Below are the code and all the weights of a small trained network. Each question names an input and a class and asks about switching units off, where a switched-off unit gives its printed mean instead of its output.

import numpy as np


def w(rows, s, z=0):
    codes = np.array(rows[::2]) - 128.0
    scale = np.full(codes.shape[1], s)
    scale[-1] = z or s
    return codes * scale


def norm(h):
    return h / np.sqrt((h * h).mean(-1, keepdims=True) + 1e-5)


def f(y):
    return y / 2 * (1 + np.tanh(0.7978845608 * (y + 0.044715 * y**3)))


def log_softmax(a):
    a = a - a.max(-1, keepdims=True)
    return a - np.log(np.exp(a).sum(-1, keepdims=True))


def net(x, mask):
    res = np.array(x, float).reshape(1, 4) / 4 @ E
    u = 0
    for l in range(4):
        y = f(norm(res) @ A[l][:, :-1].T + A[l][:, -1])
        res = res + np.where(mask[u : u + 12], y, B[l][:, -1]) @ B[l][:, :-1]
        u += 12
    return log_softmax(norm(res)[-1] @ U[:, :-1].T + U[:, -1])


A, B = {}, {}
E = w([
[198,163,92,147],'x0',
[118,84,148,251],'x1',
[148,32,52,112],'x2',
[86,153,78,143],'x3',
],0.012)
A[0] = w([
[140,61,99,129,44],'L0N1',
[114,168,93,79,3],'L0N2',
[49,142,83,130,35],'L0N3',
[120,93,174,114,25],'L0N4',
[225,114,159,123,19],'L0N5',
[248,130,162,125,67],'L0N6',
[52,133,110,121,48],'L0N7',
[118,54,234,82,71],'L0N8',
[118,138,138,70,69],'L0N9',
[152,99,142,63,85],'L0N10',
[125,164,179,177,33],'L0N11',
[126,183,155,78,80],'L0N12',
],0.017,0.0038)
B[0] = w([
[177,78,191,91,199],'L0N1',
[218,123,131,121,192],'L0N2',
[148,172,61,145,166],'L0N3',
[65,143,111,164,136],'L0N4',
[45,138,105,127,199],'L0N5',
[45,172,47,137,253],'L0N6',
[83,162,62,109,164],'L0N7',
[44,205,10,145,241],'L0N8',
[159,149,154,69,199],'L0N9',
[172,114,121,76,216],'L0N10',
[126,80,160,113,222],'L0N11',
[179,75,135,88,250],'L0N12',
],0.012,0.0047)
A[1] = w([
[112,123,184,68,54],'L1N1',
[154,174,122,136,126],'L1N2',
[126,127,145,91,14],'L1N3',
[176,169,81,170,128],'L1N4',
[66,97,157,103,95],'L1N5',
[94,205,164,117,63],'L1N6',
[151,113,79,126,121],'L1N7',
[144,149,94,139,2],'L1N8',
[149,147,120,133,89],'L1N9',
[122,168,232,117,50],'L1N10',
[120,99,151,168,90],'L1N11',
[147,250,173,137,118],'L1N12',
],0.02,0.0059)
B[1] = w([
[175,145,53,169,175],'L1N1',
[116,138,54,110,167],'L1N2',
[160,151,86,195,130],'L1N3',
[14,134,78,119,192],'L1N4',
[162,169,125,60,165],'L1N5',
[97,69,165,59,203],'L1N6',
[86,131,160,61,220],'L1N7',
[106,112,69,152,113],'L1N8',
[124,135,89,138,123],'L1N9',
[174,1,146,96,178],'L1N10',
[155,214,165,120,173],'L1N11',
[54,19,97,45,254],'L1N12',
],0.0095,0.005)
A[2] = w([
[111,99,182,196,121],'L2N1',
[86,99,117,196,240],'L2N2',
[73,82,174,178,183],'L2N3',
[94,146,125,82,112],'L2N4',
[192,163,171,94,182],'L2N5',
[187,67,85,115,70],'L2N6',
[162,126,102,148,66],'L2N7',
[136,145,155,252,123],'L2N8',
[96,101,63,134,3],'L2N9',
[77,170,164,117,29],'L2N10',
[191,86,77,143,80],'L2N11',
[59,150,72,150,80],'L2N12',
],0.015,0.0028)
B[2] = w([
[199,132,71,101,178],'L2N1',
[152,137,50,37,229],'L2N2',
[182,123,67,114,225],'L2N3',
[145,140,112,201,233],'L2N4',
[153,170,69,220,175],'L2N5',
[103,88,169,179,217],'L2N6',
[128,110,129,120,112],'L2N7',
[251,138,97,42,189],'L2N8',
[53,158,118,108,202],'L2N9',
[129,90,87,125,150],'L2N10',
[72,155,204,83,163],'L2N11',
[90,149,81,110,253],'L2N12',
],0.013,0.0056)
A[3] = w([
[100,193,171,182,35],'L3N1',
[74,50,73,108,147],'L3N2',
[90,20,171,118,106],'L3N3',
[162,53,158,152,159],'L3N4',
[99,144,128,204,2],'L3N5',
[108,68,72,128,131],'L3N6',
[118,58,106,33,152],'L3N7',
[94,144,75,187,79],'L3N8',
[98,147,206,254,106],'L3N9',
[181,251,116,188,124],'L3N10',
[113,133,141,140,41],'L3N11',
[96,173,38,154,112],'L3N12',
],0.012,0.0069)
B[3] = w([
[86,42,99,57,122],'L3N1',
[86,141,172,193,219],'L3N2',
[162,68,181,173,158],'L3N3',
[59,238,178,193,145],'L3N4',
[113,80,123,65,121],'L3N5',
[108,116,167,173,179],'L3N6',
[142,81,133,217,253],'L3N7',
[72,207,155,83,134],'L3N8',
[145,180,48,118,126],'L3N9',
[142,166,195,255,135],'L3N10',
[149,100,129,48,115],'L3N11',
[97,134,137,184,189],'L3N12',
],0.0096,0.012)
U = w([
[255,126,71,89,173],'0',
[118,36,213,177,171],'1',
[64,127,80,99,143],'2',
[79,134,85,104,175],'3',
[124,203,160,176,169],'4',
[142,180,216,45,21],'5',
[142,184,197,96,8],'6',
],0.022,0.011)

Each question gives the input, the list of numbers given to net, and the class t.
The units are the neurons (one row each of A and B). Each row of codes is followed by its name. A weight is (code - 128) times the scale printed after its matrix; where a second scale follows, it is the last column's (A, B and U).
mask holds one flag per neuron, layer by layer. A switched-off neuron (its flag False) gives its mean, the last column of its row in B, instead of its output. The means were averaged over made-up inputs and are rounded, as every weight is.
A unit's drop is (log p(t) with every unit on - log p(t) with that unit switched off) / (log p(t) with every unit on - log p(t) with every unit switched off).
The circuit of an input: a set's keep is (log p(t) with only the set's units on - log p(t) with every unit switched off) / (log p(t) with every unit on - log p(t) with every unit switched off). Starting from the 12 units with the biggest drops (on a tie, the unit counted first), units are removed one at a time, each time the one whose removal leaves the highest keep (on an exact tie, the one counted first), for as long as the keep stays at least 0.8.
circuit, biggest first: the units of the circuit, biggest drop first
unit that matters most: the unit with the biggest drop
k most important neurons: the k neurons with the biggest drops, biggest first
top k neurons in layer l: the k neurons of layer l with the biggest drops, biggest first
drop when u is switched off: that unit's drop, to one decimal
input [-1,5,-5,-4], class 0: most important neuron -> [L0N9]
input [-2,8,-8,-1], class 0: 2 most important neurons -> [L2N1, L0N9]
input [6,-6,7,-4], class 1: top 4 neurons in layer 2 -> [L2N6, L2N2, L2N8, L2N3]
input [-5,7,8,7], class 1: top 4 neurons in layer 1 -> [L1N4, L1N7, L1N5, L1N3]
input [-3,-4,-2,-3], class 0: 3 most important neurons -> [L0N12, L0N9, L0N10]
input [2,8,8,2], class 0: 2 most important neurons -> [L1N12, L0N10]
input [1,0,7,7], class 1: 3 most important neurons -> [L0N1, L0N8, L0N6]
input [-7,4,6,-8], class 3: 2 most important neurons -> [L0N8, L0N4]
input [-3,-6,-6,3], class 0: 3 most important neurons -> [L0N12, L0N2, L0N9]
input [1,8,8,7], class 0: 3 most important neurons -> [L1N12, L0N10, L0N12]
input [1,-6,5,0], class 0: 2 most important neurons -> [L1N12, L2N5]
input [7,6,-6,-4], class 2: top 4 neurons in layer 0 -> [L0N6, L0N9, L0N1, L0N12]
input [0,-6,2,-8], class 3: 2 most important neurons -> [L0N8, L0N6]
input [-8,3,-3,-3], class 2: circuit, biggest first -> [L0N8]
input [-7,-1,-7,4], class 1: 2 most important neurons -> [L0N6, L1N6]
input [-6,6,-1,6], class 0: top 2 neurons in layer 0 -> [L0N8, L0N6]
input [8,-5,-2,2], class 2: drop when L1N12 is switched off -> 0.1
input [-7,-7,-3,6], class 0: drop when L0N9 is switched off -> 0.3
input [0,1,5,4], class 1: drop when L0N1 is switched off -> 1.1
input [7,4,0,-5], class 2: unit that matters most -> L0N6
